Here is a tiny trained network, its code and every weight. The questions are about switching its units off for an input and a class, where a switched-off unit gives its printed mean instead of its output.

import numpy as np


def w(rows, s, z=0):
    codes = np.array(rows[::2]) - 128.0
    scale = np.full(codes.shape[1], s)
    scale[-1] = z or s
    return codes * scale


def f(y):
    return np.maximum(y, 0)


def log_softmax(a):
    a = a - a.max(-1, keepdims=True)
    return a - np.log(np.exp(a).sum(-1, keepdims=True))


def net(x, mask):
    res = np.array(x, float).reshape(1, 3) / 4 @ E
    y = f(res @ A[0][:, :-1].T + A[0][:, -1])
    res = res + np.where(mask, y, B[0][:, -1]) @ B[0][:, :-1]
    return log_softmax(res[-1] @ U[:, :-1].T + U[:, -1])


A, B = {}, {}
E = w([
[65,126,197,220,100],'x0',
[77,93,100,136,238],'x1',
[162,246,128,147,163],'x2',
],0.013)
A[0] = w([
[180,197,113,117,106,194],'n0',
[168,192,151,134,217,186],'n1',
[61,164,135,159,97,96],'n2',
[143,208,156,161,63,119],'n3',
[86,88,215,179,137,144],'n4',
[136,114,54,62,220,155],'n5',
[166,181,62,140,179,165],'n6',
[197,133,102,196,66,137],'n7',
[91,89,228,183,162,157],'n8',
[194,171,129,147,53,163],'n9',
[104,10,75,139,145,220],'n10',
[152,151,205,126,11,216],'n11',
[104,101,158,123,182,255],'n12',
[174,117,150,71,60,222],'n13',
[137,131,86,119,156,162],'n14',
[84,104,179,162,74,224],'n15',
],0.013,0.0044)
B[0] = w([
[119,175,131,68,174,206],'n0',
[135,120,54,148,211,212],'n1',
[103,111,108,139,64,172],'n2',
[84,191,157,123,77,209],'n3',
[114,102,79,227,81,217],'n4',
[197,96,92,30,97,243],'n5',
[163,138,65,84,212,204],'n6',
[12,199,143,119,96,188],'n7',
[105,114,31,152,107,222],'n8',
[20,236,159,2,145,216],'n9',
[234,158,186,200,25,252],'n10',
[40,210,176,157,128,255],'n11',
[222,137,20,165,86,200],'n12',
[164,196,199,122,125,217],'n13',
[215,104,69,55,152,171],'n14',
[14,182,130,214,197,222],'n15',
],0.0086,0.014)
U = w([
[116,124,90,248,75,178],'0',
[88,194,167,105,80,165],'1',
[117,109,158,139,119,16],'2',
[166,131,216,148,72,57],'3',
[87,82,77,107,56,30],'4',
[171,137,76,100,184,114],'5',
[194,122,105,90,44,254],'6',
],0.015,0.0036)

Each question gives the input, the list of numbers given to net, and the class t.
The units are the neurons (one row each of A and B). Each row of codes is followed by its name. A weight is (code - 128) times the scale printed after its matrix; where a second scale follows, it is the last column's (A, B and U).
mask holds one flag per neuron, in row order. A switched-off neuron (its flag False) gives its mean, the last column of its row in B, instead of its output. The means were averaged over made-up inputs and are rounded, as every weight is.
A unit's drop is (log p(t) with every unit on - log p(t) with that unit switched off) / (log p(t) with every unit on - log p(t) with every unit switched off).
The circuit of an input: a set's keep is (log p(t) with only the set's units on - log p(t) with every unit switched off) / (log p(t) with every unit on - log p(t) with every unit switched off). Starting from the 12 units with the biggest drops (on a tie, the unit counted first), units are removed one at a time, each time the one whose removal leaves the highest keep (on an exact tie, the one counted first), for as long as the keep stays at least 0.8.
units of the circuit, in order: the units of the circuit, biggest drop first
unit that matters most: the unit with the biggest drop
k most important neurons: the k neurons with the biggest drops, biggest first
drop of u: that unit's drop, to one decimal
input [-5,8,-1], class 6: units of the circuit, in order : (n10; n5)
input [-1,2,0], class 5: unit that matters most : n10
input [-1,0,-2], class 6: 2 most important neurons : (n11; n15)
input [-5,-3,4], class 5: 3 most important neurons : (n6; n1; n10)
input [-8,-5,8], class 5: 2 most important neurons : (n6; n1)
input [4,4,6], class 0: 2 most important neurons : (n5; n9)
input [-2,1,0], class 5: 2 most important neurons : (n10; n3)
input [-3,1,0], class 5: 2 most important neurons : (n10; n3)
input [4,-2,-1], class 0: 2 most important neurons : (n4; n0)
input [-7,2,-2], class 6: drop of n10 : 0.0
input [-6,6,-1], class 6: drop of n15 : 0.2
input [-6,-4,-7], class 3: drop of n13 : 0.3
